Below is a small trained network, with its code and all its weights. Each question gives an input and a class and asks what happens when units are switched off, that is, made to give their printed mean instead of their output.

import numpy as np


def w(rows, s, z=0):
    codes = np.array(rows[::2]) - 128.0
    scale = np.full(codes.shape[1], s)
    scale[-1] = z or s
    return codes * scale


def f(y):
    return y / 2 * (1 + np.tanh(0.7978845608 * (y + 0.044715 * y**3)))


def log_softmax(a):
    a = a - a.max(-1, keepdims=True)
    return a - np.log(np.exp(a).sum(-1, keepdims=True))


def net(x, mask):
    res = np.array(x, float).reshape(1, 8) / 4 @ E
    y = f(res @ A[0][:, :-1].T + A[0][:, -1])
    res = res + np.where(mask, y, B[0][:, -1]) @ B[0][:, :-1]
    return log_softmax(res[-1] @ U[:, :-1].T + U[:, -1])


A, B = {}, {}
E = w([
[204,120,156,170,83,19],'x0',
[157,31,60,206,134,160],'x1',
[179,190,54,107,245,98],'x2',
[127,130,127,130,128,128],'x3',
[189,184,81,119,59,174],'x4',
[171,159,206,191,172,173],'x5',
[132,126,129,124,129,128],'x6',
[131,125,130,123,128,129],'x7',
],0.011)
A[0] = w([
[198,178,200,194,144,202,40],'n0',
[178,102,146,135,128,44,39],'n1',
[132,117,112,157,130,134,38],'n2',
[69,127,104,104,190,196,66],'n3',
[138,65,65,199,142,149,102],'n4',
[192,110,149,154,97,78,81],'n5',
[186,186,45,115,204,94,43],'n6',
[134,75,59,179,117,137,62],'n7',
[81,161,112,146,134,185,61],'n8',
[109,138,169,152,52,159,113],'n9',
[104,104,95,66,89,87,119],'n10',
[105,99,80,103,103,101,86],'n11',
[121,166,164,82,119,111,54],'n12',
[193,157,99,113,180,139,104],'n13',
[131,141,105,113,180,120,40],'n14',
[176,135,116,131,94,110,59],'n15',
[58,96,182,165,204,64,24],'n16',
[99,72,193,126,44,159,47],'n17',
[177,178,105,165,84,41,94],'n18',
[129,118,152,123,48,167,53],'n19',
[98,129,109,89,126,226,54],'n20',
[178,56,97,153,120,164,50],'n21',
[128,166,175,72,119,130,79],'n22',
[169,104,158,175,113,7,115],'n23',
[144,138,64,84,63,130,88],'n24',
[150,198,116,116,74,148,66],'n25',
[129,113,221,175,189,149,132],'n26',
[123,124,144,146,76,160,105],'n27',
[165,121,119,102,161,122,54],'n28',
[139,127,137,93,129,118,49],'n29',
[220,215,73,159,51,222,1],'n30',
[129,166,154,95,113,125,45],'n31',
[29,83,82,100,135,43,84],'n32',
[165,127,146,128,114,85,77],'n33',
[66,223,182,74,111,68,106],'n34',
],0.013,0.0073)
B[0] = w([
[147,196,30,86,135,99,211],'n0',
[101,127,120,139,118,156,193],'n1',
[137,124,136,121,137,128,128],'n2',
[95,164,143,124,77,174,207],'n3',
[189,142,171,137,178,146,218],'n4',
[96,145,126,100,136,173,198],'n5',
[66,131,172,180,168,84,226],'n6',
[169,142,166,155,157,147,193],'n7',
[114,145,130,124,95,148,165],'n8',
[95,125,132,146,155,99,198],'n9',
[143,174,83,132,128,115,193],'n10',
[152,168,90,110,124,112,167],'n11',
[151,116,106,159,155,143,164],'n12',
[85,108,135,153,134,88,190],'n13',
[98,107,124,163,109,119,154],'n14',
[118,105,140,120,107,145,151],'n15',
[140,4,178,89,67,119,204],'n16',
[77,148,145,182,185,85,214],'n17',
[97,142,119,123,107,165,212],'n18',
[88,103,144,148,133,108,179],'n19',
[91,153,119,135,86,169,198],'n20',
[164,129,150,153,190,137,187],'n21',
[163,121,123,176,151,151,175],'n22',
[103,160,126,130,82,172,253],'n23',
[152,134,74,82,105,99,185],'n24',
[157,71,171,111,123,133,170],'n25',
[152,157,47,67,103,92,217],'n26',
[115,123,141,138,138,104,169],'n27',
[108,112,124,132,154,115,139],'n28',
[135,117,116,127,142,129,124],'n29',
[145,41,138,73,68,108,218],'n30',
[146,107,118,131,148,141,148],'n31',
[155,132,81,74,98,99,215],'n32',
[105,147,113,123,128,150,161],'n33',
[200,120,155,168,195,161,242],'n34',
],0.015,0.013)
U = w([
[42,122,146,192,149,53,107],'0',
[63,152,123,136,87,254,92],'1',
[213,124,148,177,170,179,103],'2',
[140,39,136,86,81,101,254],'3',
[153,173,57,91,119,66,75],'4',
],0.013,0.012)

Each question gives the input, the list of numbers given to net, and the class t.
The units are the neurons (one row each of A and B). Each row of codes is followed by its name. A weight is (code - 128) times the scale printed after its matrix; where a second scale follows, it is the last column's (A, B and U).
mask holds one flag per neuron, in row order. A switched-off neuron (its flag False) gives its mean, the last column of its row in B, instead of its output. The means were averaged over made-up inputs and are rounded, as every weight is.
A unit's drop is (log p(t) with every unit on - log p(t) with that unit switched off) / (log p(t) with every unit on - log p(t) with every unit switched off).
The circuit of an input: a set's keep is (log p(t) with only the set's units on - log p(t) with every unit switched off) / (log p(t) with every unit on - log p(t) with every unit switched off). Starting from the 12 units with the biggest drops (on a tie, the unit counted first), units are removed one at a time, each time the one whose removal leaves the highest keep (on an exact tie, the one counted first), for as long as the keep stays at least 0.8.
units of the circuit, in order: the units of the circuit, biggest drop first
unit that matters most: the unit with the biggest drop
top k neurons: the k neurons with the biggest drops, biggest first
drop of u: that unit's drop, to one decimal
input [0,5,8,-2,-7,-7,3,4], class 0: units of the circuit, in order -> n6
input [8,-8,-4,-4,-2,8,-5,-4], class 1: top 3 neurons -> n23, n5, n18
input [-5,4,5,8,6,4,2,0], class 3: top 3 neurons -> n30, n17, n23
input [6,1,-4,1,-6,0,0,5], class 1: top 4 neurons -> n23, n30, n5, n1
input [3,7,3,-1,7,-3,0,0], class 2: top 4 neurons -> n4, n7, n21, n16
input [1,6,-5,1,4,-7,-7,7], class 4: top 2 neurons -> n24, n34
input [-3,5,-4,8,-4,0,-2,-6], class 2: top 2 neurons -> n4, n6
input [6,-3,-3,-6,7,4,-8,8], class 3: top 4 neurons -> n30, n25, n3, n20
input [8,-1,-8,-1,-3,4,6,-2], class 0: top 2 neurons -> n17, n9
input [-5,-2,-7,5,-8,-1,-5,-8], class 3: top 4 neurons -> n16, n32, n6, n26
input [5,-4,-5,4,-5,7,-3,-2], class 4: top 2 neurons -> n26, n0
input [3,-2,0,-8,1,-2,-2,-4], class 1: top 2 neurons -> n26, n0
input [6,0,-3,-2,3,0,7,-4], class 1: drop of n31 -> 0.0
input [-5,-1,2,-7,-6,-3,0,-1], class 3: drop of n5 -> 0.1
input [7,8,-6,2,5,-4,6,-7], class 2: drop of n7 -> 0.8
input [3,7,8,7,1,7,2,-7], class 0: unit that matters most -> n6
